[  1  11   1   0  -3   2   2 -12  15   1  -4   0  -3   0  -9  -3  -7   1
   9  17  -9   1  -6   5   4   0   2   0] => [54]
[ -7 -13  -2  -2  -5 -16  -5  26  -3   0  15 -10   0  16  -5  12  16 -13
  34 -22  15  -7  -1   1  -1   0   7   1] => [55]
[  5  -1 -15  -5   2  16  -2 -43  21   4   8 -11   1  -9  -3  10 -14  -5
   6   8  -4   0  37  -2   5   2  -1  -1] => [54]
[ -1  -1  -6  -1   0   1   4  19 -25   1  -4  -6  -2   2   6  10  -2  -1
   3  -2 -15  -2 -17   4  11  -8   2   0] => [50]
[ -2 -10  -5  -6   1   0  -5 -14 -35 -15  15   1   9  -4  11  37   3  -2
  16 -16   0 -10 -40  -4  -3   3  -4   0] => [50]
[ -2  -3  -7  -5  -1  -9  -2   4  -2  17  47  -2 -25  15   7   1  16 -13
  22  -8   8 -14 -36   2 -18 -15   0   3] => [55]
[ -2 -14 -11  -6   1  -6  -2   8 -14  15  59 -10  -1  -1  11  38  -2 -10
  18  -4   2   1   3  -6   0   1  -4   2] => [55]
[  4  24   4  -4 -10   9   5  -9   8   4  44 -24   9  -7  -1  21 -14  -9
  54  16   3  -4  63  20  -3   2   5   2] => [54]
[  5   5   5  -1   1  -2   0  37   6  -1   7  -3  -3 -12   4   0  -2   0
  15   9   3  19   0  -9  -1   0   1  -5] => [44]
[-15 -40   1   7  -5  -2   2 -11 -25  -1  20  -3  22  -1  -1   0   0   4
  37 -30  15 -11 -36  -4   1   0   0   0] => [56]
[ 3  9  1 -2 -2 18  1 -5  5  2  4 -5 -2 -4 -9  2 -9  0 11 16 -1  0 10  6
  3  1  0 -1] => [44]
[  2  -7  -5  -4   4  12   2 -10  10   2  -1  -3  -4  -5  -2  21 -10  -5
   6  -1   1   4  11  -2  -2   8   0   2] => [50]
[ -6 -27  -9  -4   4  -1  -4   4   0   2  -5  -9   7   1  -3   8  -8  -3
  34 -22  22  -5   0   1 -10   7   0   1] => [55]
[-12 -40  -4   5  -2   2  -1 -23 -25  -2  37  -4   5  -9   2  19   1   7
  34 -19  14  -2 -31  -1  -6  -1  -1   0] => [56]
[  5 -13 -12   1   5  12  -2 -13   4   2   3  -6   0  -8  -4  13  -6  -3
  -4   6   2   0   3  -2  -3   2  -1  -1] => [54]
[  6 -10   2   6   0  12   2   3  13  -5  11  -6  -8   5  -6   0  -5  -9
  10  11  -2  14 -13  -9   3  -1   1   0] => [50]
[  1  -6  -3   1   1 -13  -1   6   1   1  27  -9   2   4  -7   5  14  -6
  45 -29  20  -1 -63   1  -2  12  -1   0] => [55]

[-53   2  -2   9   4  -1   2  -1  -1   0  -1   4   1  -1  -1  18   5 -26
   0  -4  -1  -2 -16  21   0   2   2   0  -1  -1  -1  -3  -4   8   5   4
  -2  -2] => <20>
[-47   8  -3  10   6   7   2  -1   0  10  -1  -8  -8  -2  10   0 -17  -2
   0  -6   0  -4   4  -1   0   2   6  -5  -4  -1  -1  10  -2   0   8   0
  -2  -1] => <13>
[ -4   0 -22  16   7  15  -1   1   0   0  -6  -4  -5   0   7  14   3   0
   8   7  -1   0   1  16  -2   4   8   0  -4   2  -3  -2   0  10   3   2
   2  -2] => <20>
[ -4   6 -29   7   4  10  -1   0   0  13  -1  -1   1   0  10  13   2   0
   0   7  -1   0 -21  16   0   6  14  -2  -1   0  -3   2  -3  13   4   2
  -1  -6] => <19>
[  1   1 -13   8  -1  13   0  -6   0  15  -1  17  -2   0   0  19 -15  -1
   6   0  -1  -2 -27  21   0  -2  -1   0   0  15   2   2  -2   8   1   0
  -4  -1] => <19>
[-10   0 -23   8   8   6   4   1  -1  14  -3   4 -15   0  10  -4   4 -19
   0  -3  -1   2 -21  -6  -1   1   6  -3   0   8  -7  -7   0  10   4   2
  -1  -3] => <11>
[-46   7   1   5   5   9   3  -1  -3   0   0  21 -14   1  10  19   3 -12
   1  -5  -2  -4 -24  19  -1  -1   6  -1   0  12  -3   8  -2  10   8   1
  -1  -2] => <19>
[ -3   0 -22   1   4  -1   0   0  -1   0  -3 -11  -6  -4  10  -1 -19  -3
   5   0   1   3 -23  -2   0   1   9   0  -1   1   0   7   0   8  -4  -1
  -1  -2] => <13>
[-47   6 -17  22   6   5   0   0   1  13  -1  -6   0  -2  -1  -2  -7 -15
   4  -5  -1  -1 -22  25  -3   1  -1   1  -1  15  -1  -3  -6   6   7   6
  -4  -1] => <14>
[ -7   7  -2  14   7  -2  -2  -1  -1   8  -1   0  -7   0  11   4 -11 -16
   7   8  -1  -2   2  -1  -1   5   8  -1  -8   3   0  -3  -2  10   9   0
   1  -8] => <13>
[-52   5 -18  12   1  16  -3   0  -2  10  -4   3  -9   0  -1   4 -12  -4
   7   4   1  -4 -17  23  -1  -1   8  -1   0  -2  -3   1  -7  14   7   0
  -3  -5] => <20>
[-40   1  -3  14   8   9  -1 -11  -2   9   0  -5  -9  -1  15  -2  -3 -15
   5   6   0  -1 -24  16   0   3   0  -2  -4   0  -1  -4   0  10   4   1
  -1  -6] => <14>
[ -3   8 -13   5   5   0   3  -8  -2  11   0  20 -11   1  12   7   5 -13
   1   3  -1  -8 -23   5  -2  -2   5  -7  -1  -2   3  14  -3  10  11   2
  -2  -4] => <11>
[-59   1  -2  18   6   4   2 -13   0  14  -2  -4   1   1  13  14  -8 -17
   4  -5  -1  -2   4  -3   0   4  -1   0  -3   7  -2  -5  -4  -2   7   1
  -3  -6] => <19>
[-10   3 -27  18   8  -2   0   7   1  11  -3 -18   2  -3   6   9 -15  -5
   7   4   1   9   3  -8   0   1  10   2   0   1  -4  -9   0   5   3   2
   1   2] => <11>
